Below is a small trained network, with its code and all its weights. Each question gives an input and a target symbol and asks what happens when units are switched off, that is, made to give their printed mean instead of their output.

import numpy as np


def w(rows, s, z=0):
    codes = np.array(rows[::2]) - 128.0
    scale = np.full(codes.shape[1], s)
    scale[-1] = z or s
    return codes * scale


def softmax(a):
    e = np.exp(a - a.max(-1, keepdims=True))
    return e / e.sum(-1, keepdims=True)


def log_softmax(a):
    a = a - a.max(-1, keepdims=True)
    return a - np.log(np.exp(a).sum(-1, keepdims=True))


def net(x, mask):
    ids = ['αβγδεζηθλμξπστφψ'.index(c) for c in x.split()]
    T = len(ids)
    res = E[ids] + P[:T]
    u = 0
    for l in range(3):
        r = res
        for j in range(3):
            rows = slice(2 * j, 2 * j + 2)
            q, k, v = (r @ M[l][rows].T for M in (Q, K, V))
            z = softmax(np.where(np.tri(T) > 0, q @ k.T / 2**0.5, -1e9)) @ v
            o = O[l][rows]
            res = res + np.where(mask[u + j], z, o[:, -1]) @ o[:, :-1]
        u += 3
    return log_softmax(res[-1] @ U[:, :-1].T + U[:, -1])


Q, K, V, O = {}, {}, {}, {}
E = w([
[167,177,168,31,164,119,166,166,73,89,153,191],'α',
[179,121,142,73,97,150,106,150,71,102,115,183],'β',
[129,166,100,88,119,142,71,174,32,127,203,102],'γ',
[217,137,14,111,107,130,144,133,50,85,161,116],'δ',
[126,121,122,97,143,31,81,233,83,117,112,209],'ε',
[59,13,119,89,195,81,103,152,222,107,175,94],'ζ',
[124,77,174,193,168,250,93,165,146,138,162,2],'η',
[90,78,99,129,72,74,164,84,145,61,166,77],'θ',
[112,124,186,172,230,43,170,131,165,51,87,129],'λ',
[166,237,168,192,207,159,110,17,114,85,131,112],'μ',
[143,79,158,174,145,74,91,92,186,116,93,101],'ξ',
[160,129,81,67,121,132,84,169,70,54,159,132],'π',
[95,199,154,65,141,166,61,212,98,109,99,196],'σ',
[128,159,107,52,100,123,153,152,90,162,100,195],'τ',
[91,149,70,131,115,172,28,197,56,102,109,111],'φ',
[191,144,177,226,75,138,141,191,197,118,178,117],'ψ',
],0.018)
P = w([
[89,93,90,174,147,153,185,124,4,183,147,161],'0',
[152,167,85,128,123,64,66,164,170,113,174,173],'1',
[146,156,109,113,129,86,77,155,159,107,166,161],'2',
[139,150,132,112,125,104,84,149,148,102,150,147],'3',
[151,139,129,100,127,100,100,140,141,94,149,138],'4',
[144,141,160,97,119,117,94,131,135,94,139,126],'5',
[149,137,149,100,116,130,105,123,127,80,127,113],'6',
[151,131,169,85,118,120,101,119,130,88,133,114],'7',
[158,125,150,84,128,124,120,118,126,75,127,107],'8',
[156,125,167,83,120,136,114,112,123,74,118,99],'9',
[167,115,159,86,124,123,121,110,118,72,118,96],'10',
[166,109,174,85,111,131,109,98,110,76,112,91],'11',
[157,114,187,73,126,137,117,103,118,72,103,95],'12',
],0.011)
Q[0] = w([
[140,119,75,87,17,168,133,191,77,127,54,189],'L0H0',
[135,139,131,188,160,172,162,3,174,147,144,165],'L0H0',
[136,124,127,208,128,110,124,77,156,159,178,175],'L0H1',
[146,134,197,38,116,104,78,193,57,106,166,177],'L0H1',
[83,144,124,166,190,48,48,30,148,33,124,133],'L0H2',
[97,58,172,177,122,114,188,110,223,105,138,87],'L0H2',
],0.007)
K[0] = w([
[119,117,131,76,33,184,157,185,96,119,185,212],'L0H0',
[254,178,174,133,138,108,109,66,151,99,24,134],'L0H0',
[123,157,108,90,124,115,120,89,157,116,82,155],'L0H1',
[86,65,121,158,137,156,199,134,43,104,97,192],'L0H1',
[77,125,113,129,159,83,123,37,150,108,80,128],'L0H2',
[87,117,155,167,120,86,185,135,196,131,132,67],'L0H2',
],0.0078)
V[0] = w([
[39,109,61,120,79,128,171,175,79,129,220,127],'L0H0',
[102,160,121,121,203,167,76,76,82,77,143,58],'L0H0',
[43,71,197,138,118,181,125,83,77,119,68,83],'L0H1',
[151,171,111,75,123,136,64,141,202,138,167,71],'L0H1',
[94,148,163,196,80,73,228,63,205,155,123,143],'L0H2',
[190,122,136,234,152,221,162,117,156,177,254,139],'L0H2',
],0.0061)
O[0] = w([
[179,89,103,61,194,148,78,59,23,118,131,107,178],'L0H0',
[121,118,100,125,104,176,143,220,196,97,110,33,181],'L0H0',
[139,150,130,195,116,229,131,86,69,84,48,108,114],'L0H1',
[77,113,254,56,124,41,26,157,191,157,169,130,77],'L0H1',
[74,105,104,81,166,184,212,173,230,190,122,72,2],'L0H2',
[139,99,195,146,154,137,136,38,66,151,115,126,68],'L0H2',
],0.0078,0.0084)
Q[1] = w([
[85,81,173,189,172,140,205,19,142,137,91,125],'L1H0',
[111,21,162,16,103,144,160,61,252,123,160,104],'L1H0',
[126,197,71,167,17,89,95,226,50,154,173,136],'L1H1',
[98,69,135,131,137,145,180,1,196,182,124,78],'L1H1',
[66,163,110,104,63,157,72,209,93,138,156,177],'L1H2',
[16,78,158,181,174,157,216,50,110,213,108,126],'L1H2',
],0.0056)
K[1] = w([
[147,216,164,191,174,96,127,137,203,132,138,87],'L1H0',
[135,116,151,105,88,114,109,120,161,105,120,107],'L1H0',
[141,118,129,111,142,153,129,132,89,149,111,123],'L1H1',
[167,155,133,94,2,91,88,92,169,141,151,91],'L1H1',
[126,168,111,129,166,143,109,68,106,114,96,143],'L1H2',
[126,150,134,155,89,75,113,124,114,125,153,106],'L1H2',
],0.0093)
V[1] = w([
[146,56,20,174,126,146,186,106,99,153,42,133],'L1H0',
[160,152,207,130,229,166,255,155,124,73,145,127],'L1H0',
[192,86,103,151,116,77,124,131,233,10,110,152],'L1H1',
[188,146,194,183,46,196,98,73,97,140,108,190],'L1H1',
[108,52,177,104,113,118,91,149,141,190,123,177],'L1H2',
[126,101,127,208,200,112,112,204,53,155,178,162],'L1H2',
],0.0065)
O[1] = w([
[115,168,121,200,54,237,218,73,165,139,74,107,213],'L1H0',
[200,148,191,110,144,121,174,81,73,113,101,132,100],'L1H0',
[144,2,182,204,60,118,150,116,83,100,174,177,88],'L1H1',
[54,75,98,131,241,69,158,146,194,29,161,214,170],'L1H1',
[28,131,170,73,43,56,92,86,131,122,90,146,35],'L1H2',
[165,134,109,183,113,31,215,187,143,172,120,78,254],'L1H2',
],0.0086,0.0094)
Q[2] = w([
[116,168,144,114,148,71,94,153,154,133,109,136],'L2H0',
[73,70,159,195,162,122,148,114,218,194,139,98],'L2H0',
[183,174,85,97,123,143,99,128,1,69,112,161],'L2H1',
[84,97,123,59,110,188,123,106,157,151,167,131],'L2H1',
[104,56,177,98,179,160,139,61,212,192,117,93],'L2H2',
[81,135,108,100,115,130,124,144,158,84,117,182],'L2H2',
],0.0078)
K[2] = w([
[1,143,95,194,61,107,156,57,98,155,201,131],'L2H0',
[125,140,212,42,45,123,126,189,175,55,183,62],'L2H0',
[52,156,79,155,254,125,197,115,25,207,106,38],'L2H1',
[42,125,50,39,83,145,110,133,146,185,201,105],'L2H1',
[140,84,192,96,159,115,49,125,220,129,156,98],'L2H2',
[215,144,32,179,164,116,120,73,148,184,96,201],'L2H2',
],0.0055)
V[2] = w([
[62,118,128,198,97,189,146,93,184,107,80,171],'L2H0',
[126,167,121,120,90,151,71,148,135,63,117,236],'L2H0',
[188,91,188,81,187,142,158,82,42,53,183,77],'L2H1',
[150,114,215,25,151,77,209,116,157,138,100,255],'L2H1',
[100,136,175,120,85,34,148,219,137,127,110,109],'L2H2',
[155,207,161,72,122,194,104,172,177,64,134,131],'L2H2',
],0.0078)
O[2] = w([
[62,96,100,84,96,63,88,207,144,57,41,178,119],'L2H0',
[204,101,181,94,198,111,159,192,92,2,108,125,10],'L2H0',
[77,109,162,140,101,132,139,107,18,81,202,81,184],'L2H1',
[139,231,99,101,124,144,172,176,159,94,166,125,3],'L2H1',
[152,138,64,199,122,77,85,101,89,63,112,140,80],'L2H2',
[124,128,93,124,187,95,156,189,75,215,113,78,78],'L2H2',
],0.01,0.015)
U = w([
[130,157,106,115,107,147,151,134,119,134,128,127,110],'α',
[98,116,107,138,119,156,171,137,159,91,127,145,73],'β',
[112,146,108,112,164,142,113,93,151,156,128,131,74],'γ',
[87,107,139,165,117,134,178,120,255,142,149,68,212],'δ',
[125,149,93,145,115,147,134,100,138,122,105,159,40],'ε',
[139,161,118,99,106,105,107,121,106,166,92,132,126],'ζ',
[80,143,109,131,130,95,147,100,124,122,93,115,76],'η',
[139,127,140,98,107,146,140,131,134,136,93,115,111],'θ',
[115,132,101,135,75,154,144,153,123,135,123,149,2],'λ',
[109,120,114,103,130,145,130,161,141,162,150,151,110],'μ',
[113,137,132,92,101,113,106,127,135,130,106,157,137],'ξ',
[111,116,161,144,101,87,112,93,75,80,130,169,164],'π',
[159,147,100,99,143,119,110,152,109,142,108,143,222],'σ',
[131,149,100,90,119,145,140,132,185,158,100,95,165],'τ',
[113,102,113,129,152,133,130,115,162,139,102,137,48],'φ',
[89,162,107,104,119,127,120,102,160,121,133,132,129],'ψ',
],0.0091,0.0062)

Each question gives the input, a string of symbols that net reads in full, and the target symbol t.
The units are the heads (2 rows each of Q, K, V and O). Each row of codes is followed by its name. A weight is (code - 128) times the scale printed after its matrix; where a second scale follows, it is the last column's (O and U).
mask holds one flag per head, layer by layer. A switched-off head (its flag False) gives its mean, the last column of its rows in O, instead of its output. The means were averaged over made-up inputs and are rounded, as every weight is.
A unit's drop is (log p(t) with every unit on - log p(t) with that unit switched off) / (log p(t) with every unit on - log p(t) with every unit switched off).
The circuit of an input: a set's keep is (log p(t) with only the set's units on - log p(t) with every unit switched off) / (log p(t) with every unit on - log p(t) with every unit switched off). Starting from all 9 units, units are removed one at a time, each time the one whose removal leaves the highest keep (on an exact tie, the one counted first), for as long as the keep stays at least 0.8.
circuit, biggest first: the units of the circuit, biggest drop first
most important unit: the unit with the biggest drop
which heads matter: for each layer, one digit per head in row order, 1 if its drop is at least 0.15 and else 0, layers parted by /
input φ δ σ, target φ: circuit, biggest first : [L2H1 L1H0 L0H1]
input α τ π μ λ τ, target α: which heads matter : 000 / 100 / 010
input σ γ β δ, target σ: circuit, biggest first : [L2H0 L1H1 L2H2]
input γ π λ ψ θ π, target γ: circuit, biggest first : [L1H1 L2H0 L0H0]
input γ τ η φ, target γ: circuit, biggest first : [L1H1 L2H0 L0H0]
input γ λ σ ψ μ η β ψ φ θ λ, target π: circuit, biggest first : [L1H1]
input β β β γ α, target β: circuit, biggest first : [L1H1 L2H0 L0H1 L1H0]
input α ε φ π μ φ γ μ γ ζ φ φ ζ, target π: which heads matter : 010 / 110 / 001
input π π μ μ μ ξ α μ γ η σ, target π: circuit, biggest first : [L0H2 L2H1]
input α δ π, target α: circuit, biggest first : [L2H1 L1H0 L2H0]
input ε π γ ξ ε μ η α δ π π τ, target ε: circuit, biggest first : [L1H2 L2H2 L2H1 L0H1]
input π π η π α δ γ σ α σ β μ, target δ: which heads matter : 110 / 000 / 000
input φ δ π ξ θ ε γ, target φ: circuit, biggest first : [L2H1 L1H0 L2H0]
input α δ μ δ η φ ξ τ σ τ π ζ σ, target α: most important unit : L2H1
input ξ δ π φ γ ε φ π δ θ π θ β, target ξ: which heads matter : 011 / 100 / 100
input β τ σ ξ σ ξ, target π: which heads matter : 011 / 111 / 001
input π β μ θ η α μ μ, target π: which heads matter : 001 / 110 / 000
input δ ζ φ π, target δ: which heads matter : 000 / 101 / 001
input φ σ ζ ψ θ ξ λ φ, target φ: circuit, biggest first : [L2H1 L1H0 L0H1]
input μ ζ ξ δ π, target μ: most important unit : L2H2
input τ σ θ ψ π φ δ, target τ: which heads matter : 000 / 110 / 011
input β ζ ξ μ β λ β α, target β: circuit, biggest first : [L1H1 L0H1 L2H0 L1H0]
input ξ α λ θ α α, target ξ: which heads matter : 011 / 100 / 100
input π σ τ φ π λ φ γ φ, target π: which heads matter : 001 / 000 / 010
input ψ η φ, target ψ: which heads matter : 001 / 010 / 010
input μ γ θ γ γ ξ γ τ η δ ζ β τ, target μ: which heads matter : 011 / 101 / 001
input φ ε δ π τ λ ψ ξ ε, target φ: most important unit : L2H1
